Here is a tiny trained network, its code and every weight. The questions are about switching its units off for an input and a class, where a switched-off unit gives its printed mean instead of its output.

import numpy as np


def w(rows, s, z=0):
    codes = np.array(rows[::2]) - 128.0
    scale = np.full(codes.shape[1], s)
    scale[-1] = z or s
    return codes * scale


def norm(h):
    return h / np.sqrt((h * h).mean(-1, keepdims=True) + 1e-5)


def f(y):
    return np.maximum(y, 0)


def log_softmax(a):
    a = a - a.max(-1, keepdims=True)
    return a - np.log(np.exp(a).sum(-1, keepdims=True))


def net(x, mask):
    res = np.array(x, float).reshape(1, 7) / 4 @ E
    u = 0
    for l in range(3):
        y = f(norm(res) @ A[l][:, :-1].T + A[l][:, -1])
        res = res + np.where(mask[u : u + 13], y, B[l][:, -1]) @ B[l][:, :-1]
        u += 13
    return log_softmax(norm(res)[-1] @ U[:, :-1].T + U[:, -1])


A, B = {}, {}
E = w([
[179,94,215,138,116],'x0',
[108,133,141,92,168],'x1',
[38,152,210,121,101],'x2',
[141,187,107,70,93],'x3',
[103,159,175,108,67],'x4',
[95,6,148,136,66],'x5',
[146,158,64,253,121],'x6',
],0.0059)
A[0] = w([
[118,125,90,103,157,54],'L0N1',
[185,41,191,120,41,107],'L0N2',
[112,75,101,186,144,45],'L0N3',
[101,86,100,183,102,122],'L0N4',
[205,80,127,133,154,76],'L0N5',
[148,179,222,151,112,130],'L0N6',
[152,156,144,131,76,117],'L0N7',
[184,209,77,81,118,149],'L0N8',
[152,141,108,215,119,69],'L0N9',
[105,145,92,165,113,2],'L0N10',
[141,128,49,184,146,118],'L0N11',
[171,52,94,58,10,82],'L0N12',
[44,152,104,115,83,110],'L0N13',
],0.011,0.0034)
B[0] = w([
[161,134,105,158,139,152],'L0N1',
[117,87,107,28,77,253],'L0N2',
[174,157,167,119,191,186],'L0N3',
[131,98,139,117,194,208],'L0N4',
[64,155,119,208,122,188],'L0N5',
[254,105,145,43,66,196],'L0N6',
[145,115,60,63,97,165],'L0N7',
[70,166,52,47,245,241],'L0N8',
[144,106,169,128,88,199],'L0N9',
[88,107,156,170,80,154],'L0N10',
[191,59,175,238,58,233],'L0N11',
[191,62,40,44,185,238],'L0N12',
[21,154,90,174,197,198],'L0N13',
],0.0078,0.0059)
A[1] = w([
[111,143,129,110,166,75],'L1N1',
[135,207,111,99,126,2],'L1N2',
[177,91,91,70,107,65],'L1N3',
[1,148,92,139,116,148],'L1N4',
[185,251,127,158,145,91],'L1N5',
[102,203,149,100,75,128],'L1N6',
[109,124,242,81,148,156],'L1N7',
[40,89,219,100,165,89],'L1N8',
[52,40,143,100,156,123],'L1N9',
[173,214,146,153,187,195],'L1N10',
[20,92,174,172,142,148],'L1N11',
[36,99,134,45,130,81],'L1N12',
[159,133,83,154,101,109],'L1N13',
],0.0097,0.0042)
B[1] = w([
[95,143,109,122,136,155],'L1N1',
[54,212,195,104,161,153],'L1N2',
[109,7,100,137,157,241],'L1N3',
[34,146,158,219,121,219],'L1N4',
[76,46,112,51,131,184],'L1N5',
[113,124,39,182,193,166],'L1N6',
[126,39,141,167,26,203],'L1N7',
[54,138,68,153,43,193],'L1N8',
[49,125,126,173,104,253],'L1N9',
[10,5,95,31,59,221],'L1N10',
[129,219,106,194,2,201],'L1N11',
[153,145,163,200,79,244],'L1N12',
[138,120,50,139,84,170],'L1N13',
],0.0063,0.0047)
A[2] = w([
[80,135,141,169,163,97],'L2N1',
[62,203,116,15,207,60],'L2N2',
[138,173,148,227,185,253],'L2N3',
[188,131,136,44,26,107],'L2N4',
[89,240,129,53,224,149],'L2N5',
[201,114,207,1,220,100],'L2N6',
[91,87,114,184,115,177],'L2N7',
[215,107,109,217,150,163],'L2N8',
[112,105,94,87,154,186],'L2N9',
[186,160,133,45,187,92],'L2N10',
[145,182,178,138,132,56],'L2N11',
[110,81,217,71,85,112],'L2N12',
[71,134,82,139,56,89],'L2N13',
],0.0077,0.0027)
B[2] = w([
[122,142,113,115,83,163],'L2N1',
[78,174,199,105,204,208],'L2N2',
[232,168,196,89,49,187],'L2N3',
[170,64,144,50,74,209],'L2N4',
[101,245,210,179,211,193],'L2N5',
[2,186,143,117,84,184],'L2N6',
[151,167,92,117,113,253],'L2N7',
[238,201,120,135,127,205],'L2N8',
[101,96,87,127,174,234],'L2N9',
[23,130,204,146,148,160],'L2N10',
[106,110,139,140,165,128],'L2N11',
[84,90,92,70,86,201],'L2N12',
[104,148,69,149,170,215],'L2N13',
],0.0074,0.0049)
U = w([
[72,136,99,199,71,178],'0',
[124,34,114,50,83,192],'1',
[169,67,84,120,197,138],'2',
[241,118,164,208,93,143],'3',
[65,183,138,98,255,176],'4',
[191,130,110,129,186,76],'5',
[151,144,177,118,158,3],'6',
[169,164,220,125,166,3],'7',
],0.018,0.0076)

Each question gives the input, the list of numbers given to net, and the class t.
The units are the neurons (one row each of A and B). Each row of codes is followed by its name. A weight is (code - 128) times the scale printed after its matrix; where a second scale follows, it is the last column's (A, B and U).
mask holds one flag per neuron, layer by layer. A switched-off neuron (its flag False) gives its mean, the last column of its row in B, instead of its output. The means were averaged over made-up inputs and are rounded, as every weight is.
A unit's drop is (log p(t) with every unit on - log p(t) with that unit switched off) / (log p(t) with every unit on - log p(t) with every unit switched off).
The circuit of an input: a set's keep is (log p(t) with only the set's units on - log p(t) with every unit switched off) / (log p(t) with every unit on - log p(t) with every unit switched off). Starting from the 12 units with the biggest drops (on a tie, the unit counted first), units are removed one at a time, each time the one whose removal leaves the highest keep (on an exact tie, the one counted first), for as long as the keep stays at least 0.8.
units of the circuit, in order: the units of the circuit, biggest drop first
most important unit: the unit with the biggest drop
top k neurons: the k neurons with the biggest drops, biggest first
k most important neurons of layer l: the k neurons of layer l with the biggest drops, biggest first
drop when u is switched off: that unit's drop, to one decimal
input [0,2,-4,6,-7,0,8], class 3: most important unit	L0N11
input [3,-3,3,4,-6,-3,7], class 3: top 2 neurons	[L0N11, L0N9]
input [7,3,-2,6,-1,-2,8], class 1: top 2 neurons	[L0N8, L1N10]
input [-1,1,2,-3,-8,1,-3], class 0: top 2 neurons	[L0N12, L0N6]
input [-1,4,-4,4,-4,-5,4], class 4: top 2 neurons	[L0N8, L1N7]
input [-6,1,0,-6,7,-4,-4], class 0: top 4 neurons	[L0N12, L1N4, L1N11, L1N12]
input [-8,-7,4,-2,6,-3,-5], class 0: top 2 neurons	[L0N12, L1N4]
input [-3,2,-8,-7,8,3,1], class 2: 3 most important neurons of layer 0	[L0N12, L0N2, L0N4]
input [4,5,-6,1,8,-5,5], class 4: 2 most important neurons of layer 2	[L2N2, L2N5]
input [-5,-2,-1,-5,0,-2,-7], class 0: 3 most important neurons of layer 0	[L0N12, L0N8, L0N6]
input [3,7,-8,5,5,-4,8], class 4: 3 most important neurons of layer 0	[L0N8, L0N6, L0N12]
input [4,-3,-1,-3,6,-8,8], class 1: 2 most important neurons of layer 1	[L1N10, L1N5]
input [-4,-2,7,7,-7,5,-8], class 0: top 2 neurons	[L0N13, L0N6]
input [-3,-8,0,4,8,-6,6], class 4: units of the circuit, in order	[L0N8]
input [5,-3,-5,-1,0,-6,8], class 3: top 2 neurons	[L0N11, L0N9]
input [-8,6,-5,-3,-6,2,-4], class 5: 4 most important neurons of layer 0	[L0N2, L0N11, L0N8, L0N12]
input [5,0,-1,7,3,-6,7], class 4: top 2 neurons	[L0N8, L1N2]
input [-7,3,-7,6,7,3,-1], class 4: drop when L0N8 is switched off	0.1
input [2,3,1,-6,-6,1,-7], class 0: drop when L1N7 is switched off	0.0
input [6,3,8,7,1,-1,8], class 1: units of the circuit, in order	[L0N6]
input [0,8,-1,-4,1,-2,7], class 3: drop when L0N11 is switched off	0.2
input [-7,-4,4,0,0,7,0], class 0: 2 most important neurons of layer 0	[L0N13, L0N8]
